Here is a tiny trained network, its code and every weight. The questions are about switching its units off for an input and a class, where a switched-off unit gives its printed mean instead of its output.

import numpy as np


def w(rows, s, z=0):
    codes = np.array(rows[::2]) - 128.0
    scale = np.full(codes.shape[1], s)
    scale[-1] = z or s
    return codes * scale


def norm(h):
    return h / np.sqrt((h * h).mean(-1, keepdims=True) + 1e-5)


def f(y):
    return np.maximum(y, 0)


def log_softmax(a):
    a = a - a.max(-1, keepdims=True)
    return a - np.log(np.exp(a).sum(-1, keepdims=True))


def net(x, mask):
    res = np.array(x, float).reshape(1, 2) / 4 @ E
    u = 0
    for l in range(2):
        y = f(norm(res) @ A[l][:, :-1].T + A[l][:, -1])
        res = res + np.where(mask[u : u + 5], y, B[l][:, -1]) @ B[l][:, :-1]
        u += 5
    return log_softmax(norm(res)[-1] @ U[:, :-1].T + U[:, -1])


A, B = {}, {}
E = w([
[202,253,85],'x0',
[158,20,62],'x1',
],0.0026)
A[0] = w([
[69,196,172,209],'L0N1',
[109,254,135,42],'L0N2',
[28,101,116,169],'L0N3',
[91,215,176,180],'L0N4',
[26,135,231,2],'L0N5',
],0.0071,0.0056)
B[0] = w([
[60,137,155,254],'L0N1',
[163,159,111,193],'L0N2',
[114,133,169,203],'L0N3',
[134,89,123,248],'L0N4',
[9,80,254,167],'L0N5',
],0.012,0.0053)
A[1] = w([
[201,99,20,46],'L1N1',
[53,183,160,103],'L1N2',
[96,67,175,92],'L1N3',
[98,71,147,1],'L1N4',
[103,9,91,140],'L1N5',
],0.012,0.0029)
B[1] = w([
[203,1,162,197],'L1N1',
[211,200,219,254],'L1N2',
[97,52,10,239],'L1N3',
[75,153,43,185],'L1N4',
[105,246,106,235],'L1N5',
],0.0061,0.0066)
U = w([
[57,97,210,139],'0',
[208,209,210,136],'1',
[104,107,40,146],'2',
[254,54,121,148],'3',
[155,86,157,8],'4',
],0.022,0.017)

Each question gives the input, the list of numbers given to net, and the class t.
The units are the neurons (one row each of A and B). Each row of codes is followed by its name. A weight is (code - 128) times the scale printed after its matrix; where a second scale follows, it is the last column's (A, B and U).
mask holds one flag per neuron, layer by layer. A switched-off neuron (its flag False) gives its mean, the last column of its row in B, instead of its output. The means were averaged over made-up inputs and are rounded, as every weight is.
A unit's drop is (log p(t) with every unit on - log p(t) with that unit switched off) / (log p(t) with every unit on - log p(t) with every unit switched off).
The circuit of an input: a set's keep is (log p(t) with only the set's units on - log p(t) with every unit switched off) / (log p(t) with every unit on - log p(t) with every unit switched off). Starting from all 10 units, units are removed one at a time, each time the one whose removal leaves the highest keep (on an exact tie, the one counted first), for as long as the keep stays at least 0.8.
circuit, biggest first: the units of the circuit, biggest drop first
most important unit: the unit with the biggest drop
k most important neurons: the k neurons with the biggest drops, biggest first
k most important neurons of layer l: the k neurons of layer l with the biggest drops, biggest first
drop of u: that unit's drop, to one decimal
input [2,-3], class 1: 3 most important neurons : (L0N2; L0N5; L1N2)
input [1,-1], class 1: 2 most important neurons : (L0N1; L0N2)
input [6,5], class 3: circuit, biggest first : (L0N1)
input [-6,2], class 2: 2 most important neurons of layer 0 : (L0N1; L0N5)
input [0,6], class 2: 2 most important neurons : (L0N2; L1N5)
input [3,8], class 3: 2 most important neurons : (L0N1; L0N5)
input [1,0], class 1: 2 most important neurons : (L0N2; L0N5)
input [8,1], class 3: 3 most important neurons : (L0N5; L0N3; L0N1)
input [1,-6], class 1: 4 most important neurons : (L1N2; L0N2; L0N5; L0N3)
input [2,8], class 3: 3 most important neurons : (L0N1; L0N5; L1N1)
input [0,3], class 2: 2 most important neurons : (L0N2; L0N1)
input [1,5], class 3: 2 most important neurons of layer 1 : (L1N1; L1N2)
input [6,2], class 3: 3 most important neurons : (L0N1; L0N5; L0N3)
input [-4,2], class 2: most important unit : L0N1
input [8,4], class 3: drop of L0N1 : 0.7
input [2,6], class 3: drop of L1N1 : 0.6
input [5,3], class 3: drop of L0N5 : 0.6
input [6,4], class 3: drop of L0N1 : 0.8
